Here is a tiny trained network, its code and every weight. The questions are about switching its units off for an input and a target symbol, where a switched-off unit gives its printed mean instead of its output.

import numpy as np


def w(rows, s, z=0):
    codes = np.array(rows[::2]) - 128.0
    scale = np.full(codes.shape[1], s)
    scale[-1] = z or s
    return codes * scale


def norm(h):
    return h / np.sqrt((h * h).mean(-1, keepdims=True) + 1e-5)


def f(y):
    return np.maximum(y, 0)


def softmax(a):
    e = np.exp(a - a.max(-1, keepdims=True))
    return e / e.sum(-1, keepdims=True)


def log_softmax(a):
    a = a - a.max(-1, keepdims=True)
    return a - np.log(np.exp(a).sum(-1, keepdims=True))


def net(x, mask):
    ids = ['βγδεζηθλμπστφψω'.index(c) for c in x.split()]
    T = len(ids)
    res = E[ids] + P[:T]
    r = norm(res)
    for j in range(2):
        rows = slice(3 * j, 3 * j + 3)
        q, k, v = (r @ M[0][rows].T for M in (Q, K, V))
        z = softmax(np.where(np.tri(T) > 0, q @ k.T / 3**0.5, -1e9)) @ v
        o = O[0][rows]
        res = res + np.where(mask[j], z, o[:, -1]) @ o[:, :-1]
    y = f(norm(res) @ A[0][:, :-1].T + A[0][:, -1])
    res = res + np.where(mask[2:6], y, B[0][:, -1]) @ B[0][:, :-1]
    return log_softmax(norm(res)[-1] @ U[:, :-1].T + U[:, -1])


Q, K, V, O, A, B = {}, {}, {}, {}, {}, {}
E = w([
[67,158,98,215],'β',
[95,156,110,172],'γ',
[128,147,112,138],'δ',
[91,159,149,101],'ε',
[112,125,120,164],'ζ',
[109,102,155,169],'η',
[116,131,65,99],'θ',
[88,207,159,180],'λ',
[131,182,94,109],'μ',
[169,255,102,122],'π',
[116,164,105,141],'σ',
[9,44,118,236],'τ',
[243,134,139,223],'φ',
[157,97,72,137],'ψ',
[88,61,163,203],'ω',
],0.026)
P = w([
[29,255,62,209],'0',
[87,236,80,130],'1',
[80,196,103,153],'2',
[95,184,112,137],'3',
[106,175,118,125],'4',
[101,155,136,135],'5',
[108,139,145,129],'6',
[112,130,152,124],'7',
[100,120,160,132],'8',
[95,145,142,123],'9',
],0.0088)
Q[0] = w([
[161,157,220,119],'head 1',
[203,87,254,112],'head 1',
[24,100,111,80],'head 1',
[218,19,133,56],'head 2',
[210,134,142,135],'head 2',
[150,108,180,89],'head 2',
],0.02)
K[0] = w([
[122,194,160,168],'head 1',
[119,209,94,199],'head 1',
[3,73,126,83],'head 1',
[55,109,16,137],'head 2',
[121,189,105,107],'head 2',
[51,100,67,43],'head 2',
],0.015)
V[0] = w([
[75,174,205,110],'head 1',
[63,103,62,49],'head 1',
[89,68,177,124],'head 1',
[118,88,7,121],'head 2',
[30,52,137,144],'head 2',
[243,143,86,199],'head 2',
],0.02)
O[0] = w([
[87,179,213,133,108],'head 1',
[78,158,80,29,237],'head 1',
[59,98,126,108,2],'head 1',
[95,43,94,74,61],'head 2',
[197,63,172,87,189],'head 2',
[76,105,10,254,254],'head 2',
],0.017,0.0042)
A[0] = w([
[6,101,152,18,158],'neuron 1',
[29,135,142,126,249],'neuron 2',
[169,191,97,188,73],'neuron 3',
[103,105,19,157,109],'neuron 4',
],0.017,0.0019)
B[0] = w([
[3,125,46,107,198],'neuron 1',
[116,80,188,100,186],'neuron 2',
[36,138,101,171,224],'neuron 3',
[234,69,153,103,254],'neuron 4',
],0.02,0.0099)
U = w([
[154,70,197,130,196],'β',
[210,167,185,140,218],'γ',
[93,124,153,154,23],'δ',
[134,249,184,169,144],'ε',
[150,181,107,137,84],'ζ',
[87,185,196,82,96],'η',
[238,96,74,130,157],'θ',
[158,86,136,171,103],'λ',
[39,59,149,113,99],'μ',
[153,198,114,184,149],'π',
[143,127,112,161,89],'σ',
[101,128,114,171,88],'τ',
[191,124,105,220,130],'φ',
[138,133,62,66,208],'ψ',
[88,21,165,206,2],'ω',
],0.013,0.0051)

Each question gives the input, a string of symbols that net reads in full, and the target symbol t.
The units are the heads (3 rows each of Q, K, V and O) and the neurons (one row each of A and B). Each row of codes is followed by its name. A weight is (code - 128) times the scale printed after its matrix; where a second scale follows, it is the last column's (O, A, B and U).
mask holds one flag per unit, heads first, then neurons. A switched-off unit (its flag False) gives its mean, the last column of its rows in O or B, instead of its output. The means were averaged over made-up inputs and are rounded, as every weight is.
A unit's drop is (log p(t) with every unit on - log p(t) with that unit switched off) / (log p(t) with every unit on - log p(t) with every unit switched off).
The circuit of an input: a set's keep is (log p(t) with only the set's units on - log p(t) with every unit switched off) / (log p(t) with every unit on - log p(t) with every unit switched off). Starting from all 6 units, units are removed one at a time, each time the one whose removal leaves the highest keep (on an exact tie, the one counted first), for as long as the keep stays at least 0.8.
circuit, biggest first: the units of the circuit, biggest drop first
most important unit: the unit with the biggest drop
k most important neurons: the k neurons with the biggest drops, biggest first
which heads matter: for each layer, one digit per head in row order, 1 if its drop is at least 0.15 and else 0, layers parted by /
drop of u: that unit's drop, to one decimal
input ε μ δ β, target η: circuit, biggest first => (head 1; head 2)
input β β π β ψ ζ σ β ζ ζ, target θ: which heads matter => 10
input β σ λ σ β δ β μ σ β, target ε: which heads matter => 01
input σ σ η ε, target η: which heads matter => 11
input τ γ ζ, target μ: which heads matter => 10
input β δ μ σ β, target ω: which heads matter => 11
input β λ μ, target ε: circuit, biggest first => (head 2)
input ω π ω β ω β θ μ ζ, target ψ: circuit, biggest first => (head 1; neuron 1; head 2; neuron 2)
input β σ φ ζ, target φ: which heads matter => 10
input λ ζ β ε λ, target ε: which heads matter => 01
input σ ω θ ε ω ζ β ω δ, target β: which heads matter => 11
input λ ω η θ β θ σ ζ, target ψ: which heads matter => 10
input σ β ψ β β β, target θ: which heads matter => 10
input θ σ γ, target ψ: which heads matter => 10
input π σ φ β π, target φ: which heads matter => 10
input β ε θ β ζ η β, target γ: circuit, biggest first => (head 2)
input τ β β, target μ: 2 most important neurons => (neuron 2; neuron 1)
input λ λ ψ γ σ, target θ: 2 most important neurons => (neuron 4; neuron 1)
input θ β λ σ γ, target ε: drop of neuron 1 => 0.1
input μ ω β β τ γ μ, target μ: drop of neuron 4 => 0.1
input π θ β σ τ ω λ β η, target γ: drop of head 2 => 0.5
input β δ β β β ζ δ τ δ, target μ: most important unit => head 1
